data = ((123, 152, 129, 119, 123, 127, 125, 131, 140, 146, 132, 145, 122, 127, 122, 140), (118, 141, 123, 135, 126, 125, 109, 131, 119, 140, 119, 134, 133, 121, 122, 142), (133, 127, 140, 129, 119, 134, 130, 127, 139, 124, 123, 132, 116, 133, 124, 128), (110, 146, 126, 129, 132, 122, 114, 133, 120, 144, 119, 127, 134, 137, 124, 140), (138, 132, 133, 120, 129, 132, 141, 112, 132, 120, 128, 124, 129, 134, 136, 117), (130, 131, 130, 131, 132, 129, 131, 120, 140, 130, 120, 132, 130, 132, 130, 116), (124, 139, 119, 131, 121, 135, 126, 120, 130, 121, 122, 143, 126, 138, 126, 127), (122, 122, 127, 122, 129, 123, 120, 131, 129, 136, 133, 124, 132, 123, 128, 137))
Indices start at 1.
row 1 col 1 = 123
row 4 col 6 = 122
row 7 col 8 = 120
row 4 col 9 = 120
row 5 col 15 = 136
row 4 col 4 = 129
row 7 col 14 = 138
row 5 col 9 = 132
row 6 col 11 = 120
row 6 col 4 = 131
row 3 col 3 = 140
row 3 col 11 = 123
row 5 col 5 = 129
row 6 col 1 = 130
row 8 col 14 = 123
row 6 col 10 = 130
row 2 col 6 = 125
row 4 col 14 = 137
row 8 col 3 = 127
row 1 col 4 = 119
row 3 col 6 = 134
row 4 col 7 = 114
row 6 col 16 = 116
row 1 col 6 = 127
row 2 col 16 = 142
row 1 col 16 = 140
row 2 col 2 = 141
row 8 col 4 = 122
row 4 col 10 = 144
row 6 col 6 = 129
row 2 col 15 = 122
row 4 col 15 = 124

M =
132	128	130	122	128	145	129	120	126	121
118	128	131	128	127	113	127	137	127	130
130	128	145	132	131	137	123	118	128	123
126	128	128	129	129	126	130	120	125	128
122	126	132	126	130	119	122	125	125	127
128	120	126	128	132	120	123	115	128	129
127	130	127	128	129	142	126	144	134	122
127	131	121	132	137	127	126	110	126	125
113	130	134	123	129	103	131	134	131	128
125	130	125	127	123	139	130	133	132	130
Indices start at 1.
(1, 1) => 132
(2, 10) => 130
(10, 1) => 125
(3, 9) => 128
(2, 5) => 127
(5, 9) => 125
(10, 2) => 130
(9, 5) => 129
(7, 2) => 130
(6, 6) => 120
(7, 5) => 129
(1, 7) => 129
(2, 6) => 113
(4, 6) => 126
(10, 4) => 127
(7, 8) => 144
(1, 8) => 120
(7, 6) => 142
(10, 3) => 125
(7, 4) => 128
(6, 9) => 128
(10, 6) => 139
(5, 5) => 130
(2, 7) => 127
(5, 3) => 132
(9, 2) => 130
(8, 8) => 110

arr =
[[115 138 120 134 119 127 118 142 130 133 140 118 128 128]
 [131 125 128 131 130 127 127 120 127 128 136 119 130 138]
 [116 123 106 128 125 125 121 137 129 130 138 122 130 132]
 [133 123 123 127 130 124 127 123 129 123 131 125 121 125]
 [125 120 132 127 128 124 133 124 128 125 131 123 127 134]]
Indices start at 1.
(1, 1) -> 115
(4, 12) -> 125
(4, 10) -> 123
(5, 6) -> 124
(4, 2) -> 123
(1, 3) -> 120
(3, 13) -> 130
(5, 1) -> 125
(4, 6) -> 124
(4, 8) -> 123
(3, 14) -> 132
(3, 6) -> 125
(5, 4) -> 127
(1, 4) -> 134
(1, 11) -> 140
(1, 8) -> 142
(4, 7) -> 127
(1, 12) -> 118
(2, 13) -> 130
(1, 14) -> 128
(2, 11) -> 136
(1, 5) -> 119
(1, 6) -> 127

B =
[[133 134 121 116 121 119 133 125 135 126 130 130 133 136 124 134]
 [127 133 118 128 123 113 129 119 120 133 117 134 126 132 122 140]
 [136 133 120 133 125 136 133 125 129 114 130 126 119 137 121 128]
 [118 131 121 123 134 126 120 135 123 124 125 123 124 123 136 130]
 [139 134 127 136 119 130 131 125 123 128 118 124 128 116 129 135]
 [126 134 132 121 132 125 136 124 122 120 129 125 132 127 122 133]
 [123 130 123 132 134 128 134 126 116 123 124 139 129 123 129 124]
 [124 137 124 124 136 122 127 137 129 143 136 124 125 131 127 129]
 [132 123 128 135 140 131 130 125 142 140 131 133 114 133 131 127]
 [135 132 111 122 130 133 133 125 135 128 125 140 121 131 132 134]
 [127 115 129 144 130 114 134 115 135 127 130 120 131 129 131 135]
 [125 124 132 124 134 130 126 135 120 111 132 122 135 122 136 121]
 [129 121 123 129 118 133 131 130 131 130 127 129 125 121 125 127]
 [129 112 126 131 133 118 132 129 135 129 133 132 130 107 126 126]
 [128 125 136 129 129 128 129 126 130 135 125 137 136 137 120 127]]
Rows and columns are counted from 1.
(1, 1) = 133
(6, 4) = 121
(12, 9) = 120
(1, 5) = 121
(7, 16) = 124
(2, 12) = 134
(15, 15) = 120
(5, 9) = 123
(11, 15) = 131
(7, 5) = 134
(10, 3) = 111
(15, 5) = 129
(7, 12) = 139
(5, 8) = 125
(3, 5) = 125
(1, 2) = 134
(2, 1) = 127
(5, 14) = 116
(7, 11) = 124
(8, 10) = 143
(5, 15) = 129
(2, 4) = 128
(6, 12) = 125
(1, 6) = 119
(14, 6) = 118
(12, 11) = 132
(12, 12) = 122
(4, 4) = 123
(8, 5) = 136
(8, 3) = 124
(9, 10) = 140
(11, 8) = 115
(8, 12) = 124
(6, 9) = 122
(14, 1) = 129
(2, 3) = 118
(11, 12) = 120
(12, 10) = 111
(13, 4) = 129

A =
[[126 131 124 126 124 128 131 127 132 124]
 [115 130 130 128 132 129 127 126 129 135]
 [120 129 129 121 137 129 125 123 126 134]
 [130 126 128 121 140 126 124 133 129 135]
 [130 128 130 123 121 122 129 100 126 129]
 [125 133 122 131 127 120 123 130 130 129]
 [128 130 126 126 124 127 131 125 132 129]
 [134 127 127 130 134 130 130 125 127 127]
 [134 130 120 132 124 129 128 137 133 127]
 [135 130 143 131 124 125 127 126 131 132]
 [125 127 150 133 136 134 127 126 126 125]
 [134 124 127 132 126 126 131 131 133 130]]
Rows and columns are counted from 1.
(1, 1)	126
(2, 8)	126
(2, 6)	129
(9, 7)	128
(9, 6)	129
(6, 1)	125
(7, 1)	128
(1, 5)	124
(10, 3)	143
(8, 10)	127
(1, 3)	124
(2, 2)	130
(6, 4)	131
(1, 4)	126
(4, 8)	133
(5, 8)	100
(10, 8)	126
(4, 3)	128
(2, 10)	135
(2, 3)	130
(2, 4)	128
(5, 1)	130
(11, 6)	134
(3, 4)	121
(3, 3)	129
(7, 7)	131
(7, 5)	124
(6, 7)	123
(11, 5)	136
(3, 8)	123
(7, 3)	126
(11, 9)	126
(4, 2)	126
(3, 6)	129
(11, 7)	127
(12, 7)	131
